Below is a small trained network, with its code and all its weights. Each question gives an input and a class and asks what happens when units are switched off, that is, made to give their printed mean instead of their output.

import numpy as np


def w(rows, s, z=0):
    codes = np.array(rows[::2]) - 128.0
    scale = np.full(codes.shape[1], s)
    scale[-1] = z or s
    return codes * scale


def f(y):
    return np.maximum(y, 0)


def log_softmax(a):
    a = a - a.max(-1, keepdims=True)
    return a - np.log(np.exp(a).sum(-1, keepdims=True))


def net(x, mask):
    res = np.array(x, float).reshape(1, 3) / 4 @ E
    y = f(res @ A[0][:, :-1].T + A[0][:, -1])
    res = res + np.where(mask, y, B[0][:, -1]) @ B[0][:, :-1]
    return log_softmax(res[-1] @ U[:, :-1].T + U[:, -1])


A, B = {}, {}
E = w([
[205,2,65,62],'x0',
[19,6,222,120],'x1',
[174,173,232,15],'x2',
],0.008)
A[0] = w([
[73,55,180,130,50],'neuron 0',
[49,201,152,153,47],'neuron 1',
[185,183,124,105,103],'neuron 2',
[65,107,38,254,78],'neuron 3',
[94,203,163,143,82],'neuron 4',
[18,70,161,103,64],'neuron 5',
[219,177,61,141,67],'neuron 6',
[212,210,39,111,88],'neuron 7',
[185,230,77,159,102],'neuron 8',
[89,204,202,153,61],'neuron 9',
[27,43,199,125,65],'neuron 10',
[162,28,64,55,21],'neuron 11',
[158,179,182,3,29],'neuron 12',
[155,189,70,113,59],'neuron 13',
[146,112,228,89,64],'neuron 14',
[172,173,226,30,121],'neuron 15',
[184,190,71,138,104],'neuron 16',
[213,35,91,48,70],'neuron 17',
[86,102,51,191,42],'neuron 18',
[88,177,162,173,64],'neuron 19',
[15,180,203,169,114],'neuron 20',
[89,86,79,237,36],'neuron 21',
[162,48,95,88,54],'neuron 22',
[122,106,92,213,254],'neuron 23',
[153,169,239,25,80],'neuron 24',
[62,208,161,169,163],'neuron 25',
[93,106,74,215,46],'neuron 26',
[82,238,141,168,56],'neuron 27',
],0.0088,0.0093)
B[0] = w([
[99,75,182,246,165],'neuron 0',
[200,119,99,204,158],'neuron 1',
[73,108,150,193,167],'neuron 2',
[100,170,55,166,209],'neuron 3',
[165,87,94,116,158],'neuron 4',
[82,79,215,238,179],'neuron 5',
[100,89,196,216,187],'neuron 6',
[91,78,208,183,211],'neuron 7',
[94,79,194,170,202],'neuron 8',
[171,98,72,145,161],'neuron 9',
[75,107,201,254,198],'neuron 10',
[233,78,85,165,173],'neuron 11',
[92,184,45,210,171],'neuron 12',
[99,93,147,195,159],'neuron 13',
[76,138,104,222,161],'neuron 14',
[80,177,27,132,207],'neuron 15',
[65,81,212,192,187],'neuron 16',
[214,89,70,118,200],'neuron 17',
[113,152,59,185,162],'neuron 18',
[187,90,79,200,152],'neuron 19',
[209,58,122,96,201],'neuron 20',
[107,200,62,215,170],'neuron 21',
[195,85,104,185,162],'neuron 22',
[96,173,99,3,253],'neuron 23',
[77,206,35,152,194],'neuron 24',
[212,65,113,52,204],'neuron 25',
[95,187,36,206,163],'neuron 26',
[205,45,112,141,170],'neuron 27',
],0.0089,0.011)
U = w([
[87,102,202,155,117],'0',
[248,96,98,116,101],'1',
[84,211,61,131,88],'2',
[113,143,154,53,255],'3',
[134,136,154,77,105],'4',
[144,183,171,92,104],'5',
],0.016,0.025)

Each question gives the input, the list of numbers given to net, and the class t.
The units are the neurons (one row each of A and B). Each row of codes is followed by its name. A weight is (code - 128) times the scale printed after its matrix; where a second scale follows, it is the last column's (A, B and U).
mask holds one flag per neuron, in row order. A switched-off neuron (its flag False) gives its mean, the last column of its row in B, instead of its output. The means were averaged over made-up inputs and are rounded, as every weight is.
A unit's drop is (log p(t) with every unit on - log p(t) with that unit switched off) / (log p(t) with every unit on - log p(t) with every unit switched off).
The circuit of an input: a set's keep is (log p(t) with only the set's units on - log p(t) with every unit switched off) / (log p(t) with every unit on - log p(t) with every unit switched off). Starting from the 12 units with the biggest drops (on a tie, the unit counted first), units are removed one at a time, each time the one whose removal leaves the highest keep (on an exact tie, the one counted first), for as long as the keep stays at least 0.8.
units of the circuit, in order: the units of the circuit, biggest drop first
top k neurons: the k neurons with the biggest drops, biggest first
drop of u: that unit's drop, to one decimal
input [2,-8,7], class 0: top neuron -> (neuron 7)
input [-7,4,7], class 1: units of the circuit, in order -> (neuron 20; neuron 25)
input [-8,-6,7], class 1: top 2 neurons -> (neuron 27; neuron 25)
input [0,-2,3], class 3: top 3 neurons -> (neuron 3; neuron 21; neuron 26)
input [-8,7,-6], class 1: top 2 neurons -> (neuron 20; neuron 25)
input [-8,7,-1], class 1: top 2 neurons -> (neuron 20; neuron 25)
input [5,7,8], class 2: top 2 neurons -> (neuron 24; neuron 15)
input [-6,-5,-4], class 1: top 2 neurons -> (neuron 25; neuron 27)
input [-5,-1,7], class 2: top 3 neurons -> (neuron 24; neuron 15; neuron 12)
input [-7,6,8], class 2: top 4 neurons -> (neuron 24; neuron 15; neuron 14; neuron 12)
input [3,-1,2], class 3: drop of neuron 11 -> 0.1
input [-8,-8,7], class 0: drop of neuron 16 -> 0.9
input [-2,6,7], class 2: drop of neuron 24 -> 0.8
input [0,-4,6], class 2: units of the circuit, in order -> (neuron 15)
